Below is a small trained network, with its code and all its weights. Each question gives an input and a class and asks what happens when units are switched off, that is, made to give their printed mean instead of their output.

import numpy as np


def w(rows, s, z=0):
    codes = np.array(rows[::2]) - 128.0
    scale = np.full(codes.shape[1], s)
    scale[-1] = z or s
    return codes * scale


def f(y):
    return np.maximum(y, 0)


def log_softmax(a):
    a = a - a.max(-1, keepdims=True)
    return a - np.log(np.exp(a).sum(-1, keepdims=True))


def net(x, mask):
    res = np.array(x, float).reshape(1, 7) / 4 @ E
    y = f(res @ A[0][:, :-1].T + A[0][:, -1])
    res = res + np.where(mask, y, B[0][:, -1]) @ B[0][:, :-1]
    return log_softmax(res[-1] @ U[:, :-1].T + U[:, -1])


A, B = {}, {}
E = w([
[121,130,131,122,129,132,144,121,120],'x0',
[123,132,127,124,131,133,143,124,124],'x1',
[94,189,165,157,136,5,151,100,165],'x2',
[172,128,177,99,60,129,213,153,199],'x3',
[126,134,124,120,136,144,130,101,149],'x4',
[140,113,129,137,124,110,101,147,132],'x5',
[131,166,180,49,185,151,104,235,150],'x6',
],0.013)
A[0] = w([
[149,74,93,151,67,229,117,117,97,201],'n1',
[107,191,234,84,205,63,113,158,161,93],'n2',
[116,117,67,164,232,113,110,133,110,218],'n3',
[170,80,119,149,114,253,121,152,90,254],'n4',
[50,168,110,125,244,99,87,141,102,193],'n5',
[40,82,12,191,138,142,33,45,34,237],'n6',
[34,172,164,193,142,18,126,90,146,220],'n7',
[192,46,111,141,18,133,190,79,160,166],'n8',
[80,227,210,136,170,55,141,164,209,113],'n9',
[127,190,208,95,213,113,114,189,152,108],'n10',
[216,100,182,66,60,180,178,171,153,182],'n11',
[167,48,98,121,92,212,123,131,87,208],'n12',
[179,162,224,82,45,99,248,186,247,192],'n13',
[143,141,146,25,208,248,106,239,117,161],'n14',
[100,88,61,185,238,184,98,113,50,198],'n15',
],0.0061,0.0045)
B[0] = w([
[135,47,108,54,98,110,135,162,113,196],'n1',
[163,165,90,48,100,169,81,72,72,191],'n2',
[123,195,93,129,193,171,103,120,78,188],'n3',
[138,29,116,70,149,120,126,212,146,215],'n4',
[67,184,82,124,188,108,99,120,57,199],'n5',
[218,114,84,139,165,174,183,120,67,249],'n6',
[117,220,116,166,146,99,186,42,106,214],'n7',
[99,66,109,130,51,79,198,112,184,201],'n8',
[199,166,97,114,75,168,111,63,72,198],'n9',
[143,165,115,2,126,181,66,125,85,194],'n10',
[119,78,164,122,79,184,140,194,171,208],'n11',
[126,52,119,25,103,126,127,159,132,200],'n12',
[210,129,154,133,56,132,125,126,159,247],'n13',
[88,148,195,163,188,146,58,201,185,248],'n14',
[165,112,119,100,164,162,115,132,67,214],'n15',
],0.0076,0.014)
U = w([
[247,126,101,84,112,191,133,124,72,190],'0',
[85,65,86,100,61,104,167,151,156,104],'1',
[57,123,136,115,237,160,85,185,119,154],'2',
[112,131,202,134,124,185,116,200,197,68],'3',
[119,180,86,254,180,112,185,84,104,180],'4',
[130,161,176,209,79,37,186,86,179,150],'5',
[71,202,103,88,153,145,75,108,81,2],'6',
],0.0076,0.0027)

Each question gives the input, the list of numbers given to net, and the class t.
The units are the neurons (one row each of A and B). Each row of codes is followed by its name. A weight is (code - 128) times the scale printed after its matrix; where a second scale follows, it is the last column's (A, B and U).
mask holds one flag per neuron, in row order. A switched-off neuron (its flag False) gives its mean, the last column of its row in B, instead of its output. The means were averaged over made-up inputs and are rounded, as every weight is.
A unit's drop is (log p(t) with every unit on - log p(t) with that unit switched off) / (log p(t) with every unit on - log p(t) with every unit switched off).
The circuit of an input: a set's keep is (log p(t) with only the set's units on - log p(t) with every unit switched off) / (log p(t) with every unit on - log p(t) with every unit switched off). Starting from the 12 units with the biggest drops (on a tie, the unit counted first), units are removed one at a time, each time the one whose removal leaves the highest keep (on an exact tie, the one counted first), for as long as the keep stays at least 0.8.
units of the circuit, in order: the units of the circuit, biggest drop first
unit that matters most: the unit with the biggest drop
k most important neurons: the k neurons with the biggest drops, biggest first
drop of u: that unit's drop, to one decimal
input [-1,8,-1,-5,5,2,1], class 2: units of the circuit, in order	(n13 n9)
input [-2,-4,-8,0,8,8,7], class 2: unit that matters most	n13
input [-2,3,-5,-8,7,3,1], class 2: units of the circuit, in order	(n13 n14)
input [-7,7,1,-7,-3,-7,7], class 6: 2 most important neurons	(n2 n10)
input [-7,6,0,1,7,-3,4], class 3: units of the circuit, in order	(n6 n14)
input [4,-3,0,0,0,-3,4], class 2: units of the circuit, in order	(n6 n14)
input [1,2,0,3,-4,6,0], class 1: 2 most important neurons	(n14 n6)
input [-2,0,-1,8,-5,-6,8], class 3: 2 most important neurons	(n14 n11)
input [0,-1,7,-7,7,6,0], class 4: 2 most important neurons	(n7 n6)
input [5,4,7,0,-2,6,-6], class 4: 2 most important neurons	(n7 n13)
input [-6,4,7,0,-1,-8,-4], class 4: drop of n7	0.2
input [-2,2,-4,2,6,7,-7], class 1: drop of n8	0.2
input [6,5,-3,0,6,0,6], class 2: drop of n14	0.1
input [-3,-8,-2,1,-8,-5,-6], class 1: unit that matters most	n8
